Here is a tiny trained network, its code and every weight. The questions are about switching its units off for an input and a class, where a switched-off unit gives its printed mean instead of its output.

import numpy as np


def w(rows, s, z=0):
    codes = np.array(rows[::2]) - 128.0
    scale = np.full(codes.shape[1], s)
    scale[-1] = z or s
    return codes * scale


def f(y):
    return y / 2 * (1 + np.tanh(0.7978845608 * (y + 0.044715 * y**3)))


def log_softmax(a):
    a = a - a.max(-1, keepdims=True)
    return a - np.log(np.exp(a).sum(-1, keepdims=True))


def net(x, mask):
    res = np.array(x, float).reshape(1, 6) / 4 @ E
    y = f(res @ A[0][:, :-1].T + A[0][:, -1])
    res = res + np.where(mask, y, B[0][:, -1]) @ B[0][:, :-1]
    return log_softmax(res[-1] @ U[:, :-1].T + U[:, -1])


A, B = {}, {}
E = w([
[110,115,169,154,110,93,249],'x0',
[69,47,152,112,149,158,216],'x1',
[198,58,187,136,96,41,106],'x2',
[97,49,209,214,184,142,91],'x3',
[44,152,141,139,54,116,1],'x4',
[107,146,133,104,118,112,138],'x5',
],0.0083)
A[0] = w([
[102,178,107,79,199,180,140,141],'neuron 1',
[53,194,98,74,80,151,125,252],'neuron 2',
[125,99,147,146,41,138,124,90],'neuron 3',
[141,21,221,81,198,84,160,194],'neuron 4',
[63,151,156,187,175,180,107,177],'neuron 5',
[172,141,97,148,138,156,200,58],'neuron 6',
[234,39,96,126,112,102,18,167],'neuron 7',
[115,243,177,81,84,47,131,112],'neuron 8',
[159,117,148,152,83,105,87,37],'neuron 9',
[150,152,138,210,73,103,108,224],'neuron 10',
[119,139,154,253,166,148,137,251],'neuron 11',
],0.011,0.003)
B[0] = w([
[96,155,66,169,181,141,150,202],'neuron 1',
[138,106,26,175,111,67,133,231],'neuron 2',
[168,121,79,171,121,131,172,152],'neuron 3',
[120,62,174,109,91,50,187,254],'neuron 4',
[161,114,142,128,46,55,159,208],'neuron 5',
[76,74,109,111,160,147,134,193],'neuron 6',
[139,183,253,129,105,179,85,237],'neuron 7',
[141,124,179,137,40,109,41,210],'neuron 8',
[107,113,74,32,186,156,154,162],'neuron 9',
[126,89,183,121,139,129,189,192],'neuron 10',
[134,81,189,73,72,71,147,217],'neuron 11',
],0.012,0.0096)
U = w([
[204,129,173,47,95,171,2,122],'0',
[104,118,47,76,243,214,129,4],'1',
[110,143,5,136,72,93,45,151],'2',
[121,3,154,36,142,120,162,207],'3',
],0.0084,0.0041)

Each question gives the input, the list of numbers given to net, and the class t.
The units are the neurons (one row each of A and B). Each row of codes is followed by its name. A weight is (code - 128) times the scale printed after its matrix; where a second scale follows, it is the last column's (A, B and U).
mask holds one flag per neuron, in row order. A switched-off neuron (its flag False) gives its mean, the last column of its row in B, instead of its output. The means were averaged over made-up inputs and are rounded, as every weight is.
A unit's drop is (log p(t) with every unit on - log p(t) with that unit switched off) / (log p(t) with every unit on - log p(t) with every unit switched off).
The circuit of an input: a set's keep is (log p(t) with only the set's units on - log p(t) with every unit switched off) / (log p(t) with every unit on - log p(t) with every unit switched off). Starting from all 11 units, units are removed one at a time, each time the one whose removal leaves the highest keep (on an exact tie, the one counted first), for as long as the keep stays at least 0.8.
units of the circuit, in order: the units of the circuit, biggest drop first
top k neurons: the k neurons with the biggest drops, biggest first
drop of u: that unit's drop, to one decimal
input [0,1,2,-8,-4,1], class 2: units of the circuit, in order => neuron 4; neuron 10
input [-4,1,-4,4,2,1], class 2: units of the circuit, in order => neuron 4; neuron 7
input [6,-3,3,-5,0,7], class 0: top 2 neurons => neuron 8; neuron 1
input [-2,-3,-1,5,1,3], class 0: top 2 neurons => neuron 4; neuron 6
input [7,-6,6,-1,0,-2], class 0: top 2 neurons => neuron 8; neuron 7
input [2,-6,0,-1,-4,2], class 0: units of the circuit, in order => neuron 4; neuron 2
input [-8,2,6,8,2,0], class 0: units of the circuit, in order => neuron 7
input [0,-1,1,3,5,4], class 0: top 2 neurons => neuron 4; neuron 6
input [8,-7,3,0,2,2], class 0: top 2 neurons => neuron 8; neuron 4
input [0,-5,1,-3,-3,-6], class 0: drop of neuron 4 => 0.1
input [-5,8,4,-6,0,6], class 2: drop of neuron 10 => 0.3
input [0,0,3,-5,6,7], class 2: drop of neuron 2 => 1.3
input [0,-5,0,-4,-6,7], class 2: drop of neuron 7 => 0.3
input [-6,2,4,-4,-4,1], class 0: top neuron => neuron 7
